Below are the code and all the weights of a small trained network. Each question names an input and a target symbol and asks about switching units off, where a switched-off unit gives its printed mean instead of its output.

import numpy as np


def w(rows, s, z=0):
    codes = np.array(rows[::2]) - 128.0
    scale = np.full(codes.shape[1], s)
    scale[-1] = z or s
    return codes * scale


def f(y):
    return y / 2 * (1 + np.tanh(0.7978845608 * (y + 0.044715 * y**3)))


def softmax(a):
    e = np.exp(a - a.max(-1, keepdims=True))
    return e / e.sum(-1, keepdims=True)


def log_softmax(a):
    a = a - a.max(-1, keepdims=True)
    return a - np.log(np.exp(a).sum(-1, keepdims=True))


def net(x, mask):
    ids = ['Ωαεζημ'.index(c) for c in x.split()]
    T = len(ids)
    res = E[ids] + P[:T]
    q, k, v = (res @ M[0].T for M in (Q, K, V))
    z = softmax(np.where(np.tri(T) > 0, q @ k.T / 4**0.5, -1e9)) @ v
    res = res + np.where(mask[0], z, O[0][:, -1]) @ O[0][:, :-1]
    y = f(res @ A[0][:, :-1].T + A[0][:, -1])
    res = res + np.where(mask[1:9], y, B[0][:, -1]) @ B[0][:, :-1]
    return log_softmax(res[-1] @ U[:, :-1].T + U[:, -1])


Q, K, V, O, A, B = {}, {}, {}, {}, {}, {}
E = w([
[144,176,109,130,221,171],'Ω',
[177,56,140,230,179,177],'α',
[128,50,75,194,199,41],'ε',
[3,141,146,162,106,66],'ζ',
[180,98,23,118,74,45],'η',
[18,105,74,135,89,207],'μ',
],0.013)
P = w([
[75,83,203,32,137,87],'0',
[89,84,124,90,154,109],'1',
[105,95,99,100,127,120],'2',
[120,130,66,128,136,115],'3',
[140,147,52,160,118,109],'4',
[134,157,21,179,106,105],'5',
[160,173,17,198,98,107],'6',
[167,191,2,208,111,114],'7',
],0.0086)
Q[0] = w([
[129,182,249,64,69,155],'H1',
[176,71,246,51,82,130],'H1',
[78,113,137,158,123,132],'H1',
[91,123,111,116,52,118],'H1',
],0.011)
K[0] = w([
[182,85,211,88,160,103],'H1',
[105,81,198,2,217,106],'H1',
[133,118,30,46,139,132],'H1',
[173,171,119,109,171,214],'H1',
],0.0095)
V[0] = w([
[104,83,83,155,82,108],'H1',
[187,93,48,57,73,50],'H1',
[115,71,95,55,2,231],'H1',
[220,66,80,187,184,133],'H1',
],0.0078)
O[0] = w([
[107,102,82,102,142,138,238],'H1',
[162,137,84,65,118,107,255],'H1',
[118,109,95,131,9,173,124],'H1',
[177,103,175,128,139,111,188],'H1',
],0.014,0.0068)
A[0] = w([
[215,74,124,250,166,149,156],'N1',
[111,221,153,26,152,245,253],'N2',
[52,189,254,242,125,155,157],'N3',
[241,182,232,124,151,92,99],'N4',
[243,147,161,130,121,166,138],'N5',
[69,60,66,134,80,186,107],'N6',
[117,168,171,230,191,101,210],'N7',
[53,66,126,163,170,106,128],'N8',
],0.0081,0.0043)
B[0] = w([
[89,123,164,69,111,165,231],'N1',
[221,161,193,130,88,24,154],'N2',
[199,109,103,36,125,203,151],'N3',
[166,78,189,185,56,79,165],'N4',
[87,64,92,130,232,112,146],'N5',
[183,142,89,157,110,56,255],'N6',
[74,170,204,172,255,220,216],'N7',
[116,189,97,230,114,166,208],'N8',
],0.0078,0.0071)
U = w([
[206,229,166,114,98,156,112],'Ω',
[120,61,144,108,90,210,153],'α',
[108,57,137,175,149,57,2],'ε',
[2,217,98,66,122,165,216],'ζ',
[75,87,114,8,110,115,184],'η',
[161,133,146,194,34,142,119],'μ',
],0.0062,0.0029)

Each question gives the input, a string of symbols that net reads in full, and the target symbol t.
The units are the heads (4 rows each of Q, K, V and O) and the neurons (one row each of A and B). Each row of codes is followed by its name. A weight is (code - 128) times the scale printed after its matrix; where a second scale follows, it is the last column's (O, A, B and U).
mask holds one flag per unit, heads first, then neurons. A switched-off unit (its flag False) gives its mean, the last column of its rows in O or B, instead of its output. The means were averaged over made-up inputs and are rounded, as every weight is.
A unit's drop is (log p(t) with every unit on - log p(t) with that unit switched off) / (log p(t) with every unit on - log p(t) with every unit switched off).
The circuit of an input: a set's keep is (log p(t) with only the set's units on - log p(t) with every unit switched off) / (log p(t) with every unit on - log p(t) with every unit switched off). Starting from all 9 units, units are removed one at a time, each time the one whose removal leaves the highest keep (on an exact tie, the one counted first), for as long as the keep stays at least 0.8.
units of the circuit, in order: the units of the circuit, biggest drop first
most important unit: the unit with the biggest drop
top k neurons: the k neurons with the biggest drops, biggest first
drop when u is switched off: that unit's drop, to one decimal
input μ ζ ζ, target μ: top 2 neurons -> N6; N7
input ε α ε α ζ ε ε Ω, target ε: units of the circuit, in order -> H1; N4
input η ε η η ε ε Ω, target ε: top 2 neurons -> N5; N4
input ζ ζ η η η η ε, target η: units of the circuit, in order -> H1; N8
input ζ ε ε ε η ε Ω, target η: units of the circuit, in order -> N8; H1
input Ω ζ α ε η ε α, target η: units of the circuit, in order -> N1; N8; H1
input α η ε η α, target η: units of the circuit, in order -> H1; N8; N1; N5
input μ ζ ζ μ Ω ζ, target μ: top 3 neurons -> N6; N1; N7
input η ε Ω α Ω α, target α: most important unit -> N1
input ε ε η ζ ε η ζ η, target η: drop when H1 is switched off -> 0.4
input η ε μ α, target μ: drop when H1 is switched off -> 2.0
input ε α ζ ζ α, target ζ: drop when H1 is switched off -> 0.6
